Below is a small trained network, with its code and all its weights. Each question gives an input and a target symbol and asks what happens when units are switched off, that is, made to give their printed mean instead of their output.

import numpy as np


def w(rows, s, z=0):
    codes = np.array(rows[::2]) - 128.0
    scale = np.full(codes.shape[1], s)
    scale[-1] = z or s
    return codes * scale


def f(y):
    return np.maximum(y, 0)


def softmax(a):
    e = np.exp(a - a.max(-1, keepdims=True))
    return e / e.sum(-1, keepdims=True)


def log_softmax(a):
    a = a - a.max(-1, keepdims=True)
    return a - np.log(np.exp(a).sum(-1, keepdims=True))


def net(x, mask):
    ids = ['βζθλμσω'.index(c) for c in x.split()]
    T = len(ids)
    res = E[ids] + P[:T]
    u = 0
    for l in range(2):
        r = res
        for j in range(2):
            rows = slice(4 * j, 4 * j + 4)
            q, k, v = (r @ M[l][rows].T for M in (Q, K, V))
            z = softmax(np.where(np.tri(T) > 0, q @ k.T / 4**0.5, -1e9)) @ v
            o = O[l][rows]
            res = res + np.where(mask[u + j], z, o[:, -1]) @ o[:, :-1]
        u += 2
        y = f(res @ A[l][:, :-1].T + A[l][:, -1])
        res = res + np.where(mask[u : u + 4], y, B[l][:, -1]) @ B[l][:, :-1]
        u += 4
    return log_softmax(res[-1] @ U[:, :-1].T + U[:, -1])


Q, K, V, O, A, B = {}, {}, {}, {}, {}, {}
E = w([
[178,172,104,132],'β',
[55,77,126,178],'ζ',
[107,137,82,169],'θ',
[123,248,51,73],'λ',
[173,24,62,104],'μ',
[54,215,53,29],'σ',
[142,140,165,64],'ω',
],0.016)
P = w([
[64,49,159,228],'0',
[127,87,132,133],'1',
[127,74,152,64],'2',
[136,69,167,29],'3',
[110,70,181,15],'4',
[100,90,198,3],'5',
[96,59,207,31],'6',
[96,45,241,64],'7',
],0.0027)
Q[0] = w([
[199,121,96,237],'L0H0',
[154,119,86,172],'L0H0',
[199,114,175,225],'L0H0',
[72,200,108,68],'L0H0',
[171,205,195,209],'L0H1',
[254,151,162,89],'L0H1',
[179,148,228,117],'L0H1',
[171,156,204,219],'L0H1',
],0.0086)
K[0] = w([
[107,138,198,138],'L0H0',
[56,28,196,158],'L0H0',
[49,255,144,207],'L0H0',
[108,100,84,80],'L0H0',
[151,83,52,246],'L0H1',
[129,75,82,104],'L0H1',
[237,102,94,141],'L0H1',
[133,126,42,199],'L0H1',
],0.0077)
V[0] = w([
[223,126,109,226],'L0H0',
[77,141,62,185],'L0H0',
[145,210,202,116],'L0H0',
[187,85,67,196],'L0H0',
[151,91,130,218],'L0H1',
[120,219,148,154],'L0H1',
[121,128,253,44],'L0H1',
[216,134,176,123],'L0H1',
],0.007)
O[0] = w([
[86,116,117,196,50],'L0H0',
[195,158,88,122,153],'L0H0',
[159,159,83,26,57],'L0H0',
[124,76,162,215,122],'L0H0',
[168,220,95,114,3],'L0H1',
[108,152,162,205,138],'L0H1',
[80,104,173,2,131],'L0H1',
[163,208,143,74,52],'L0H1',
],0.0071,0.0055)
A[0] = w([
[159,208,105,132,79],'L0N0',
[245,143,151,136,137],'L0N1',
[111,144,127,67,255],'L0N2',
[110,113,198,158,101],'L0N3',
],0.011,0.0047)
B[0] = w([
[195,141,151,140,149],'L0N0',
[89,26,254,216,149],'L0N1',
[166,113,159,46,254],'L0N2',
[85,147,209,83,154],'L0N3',
],0.01,0.0079)
Q[1] = w([
[171,205,168,133],'L1H0',
[109,129,10,123],'L1H0',
[153,65,255,156],'L1H0',
[184,25,182,101],'L1H0',
[120,119,27,110],'L1H1',
[33,94,95,121],'L1H1',
[83,199,72,176],'L1H1',
[131,127,193,64],'L1H1',
],0.0096)
K[1] = w([
[151,119,173,151],'L1H0',
[66,201,216,78],'L1H0',
[143,63,117,131],'L1H0',
[156,100,110,99],'L1H0',
[95,164,196,145],'L1H1',
[120,176,150,146],'L1H1',
[121,250,165,162],'L1H1',
[123,68,96,84],'L1H1',
],0.014)
V[1] = w([
[137,91,74,157],'L1H0',
[176,112,164,194],'L1H0',
[255,27,64,75],'L1H0',
[108,158,126,117],'L1H0',
[134,80,67,166],'L1H1',
[81,164,181,130],'L1H1',
[89,177,139,132],'L1H1',
[180,113,132,121],'L1H1',
],0.0064)
O[1] = w([
[154,151,109,91,137],'L1H0',
[196,117,135,84,100],'L1H0',
[187,161,40,167,255],'L1H0',
[77,167,253,155,110],'L1H0',
[52,144,127,23,125],'L1H1',
[200,98,180,179,103],'L1H1',
[174,153,126,140,88],'L1H1',
[99,86,110,134,147],'L1H1',
],0.0064,0.0085)
A[1] = w([
[220,174,56,111,79],'L1N0',
[254,198,107,115,146],'L1N1',
[73,180,139,42,3],'L1N2',
[27,90,181,111,148],'L1N3',
],0.0075,0.0043)
B[1] = w([
[2,216,181,177,209],'L1N0',
[72,170,230,216,237],'L1N1',
[148,90,24,219,231],'L1N2',
[60,154,169,93,254],'L1N3',
],0.0074,0.0042)
U = w([
[152,86,89,110,15],'β',
[91,237,136,120,48],'ζ',
[172,118,172,175,126],'θ',
[164,147,187,41,130],'λ',
[131,160,21,221,235],'μ',
[2,95,182,130,3],'σ',
[95,216,49,19,188],'ω',
],0.0084,0.0038)

Each question gives the input, a string of symbols that net reads in full, and the target symbol t.
The units are the heads (4 rows each of Q, K, V and O) and the neurons (one row each of A and B). Each row of codes is followed by its name. A weight is (code - 128) times the scale printed after its matrix; where a second scale follows, it is the last column's (O, A, B and U).
mask holds one flag per unit, layer by layer, with each layer's heads first. A switched-off unit (its flag False) gives its mean, the last column of its rows in O or B, instead of its output. The means were averaged over made-up inputs and are rounded, as every weight is.
A unit's drop is (log p(t) with every unit on - log p(t) with that unit switched off) / (log p(t) with every unit on - log p(t) with every unit switched off).
The circuit of an input: a set's keep is (log p(t) with only the set's units on - log p(t) with every unit switched off) / (log p(t) with every unit on - log p(t) with every unit switched off). Starting from all 12 units, units are removed one at a time, each time the one whose removal leaves the highest keep (on an exact tie, the one counted first), for as long as the keep stays at least 0.8.
units of the circuit, in order: the units of the circuit, biggest drop first
top k neurons: the k neurons with the biggest drops, biggest first
k most important neurons of layer l: the k neurons of layer l with the biggest drops, biggest first
drop when u is switched off: that unit's drop, to one decimal
input β ζ ζ β ζ ζ μ, target μ: most important neuron of layer 0 => (L0N3)
input μ σ λ, target σ: units of the circuit, in order => (L1H0; L0H0; L0N2)
input ζ ζ ω λ β λ, target ζ: top 2 neurons => (L1N1; L1N0)
input ω ζ σ σ σ μ σ, target σ: top 3 neurons => (L0N1; L0N0; L1N3)
input ω ζ ω ω ζ β, target θ: 2 most important neurons of layer 0 => (L0N1; L0N2)
input λ β σ β θ μ λ, target μ: 3 most important neurons of layer 0 => (L0N3; L0N2; L0N0)
input σ σ σ β μ, target σ: units of the circuit, in order => (L0H1; L1H1)
input μ ζ ω, target ω: units of the circuit, in order => (L1H1; L0H1)
input σ ζ σ μ θ ζ, target μ: top 2 neurons => (L0N2; L0N1)
input ζ μ θ ζ, target μ: 2 most important neurons of layer 0 => (L0N3; L0N2)
input ω ω σ σ μ, target σ: top 2 neurons => (L0N2; L0N1)
input μ ζ ζ σ ω σ ζ, target ω: top 2 neurons => (L0N3; L1N1)
input σ μ σ μ β σ μ λ, target σ: 3 most important neurons of layer 0 => (L0N2; L0N1; L0N0)
input σ ω μ β λ, target μ: units of the circuit, in order => (L0H0)
input θ β μ ω σ ζ σ, target σ: 2 most important neurons of layer 0 => (L0N0; L0N1)
input μ ζ σ ω ω, target ω: drop when L0N0 is switched off => 0.0
input θ σ ζ ζ β, target θ: drop when L0H1 is switched off => 0.3
input ζ β λ, target ζ: drop when L1N1 is switched off => 0.4
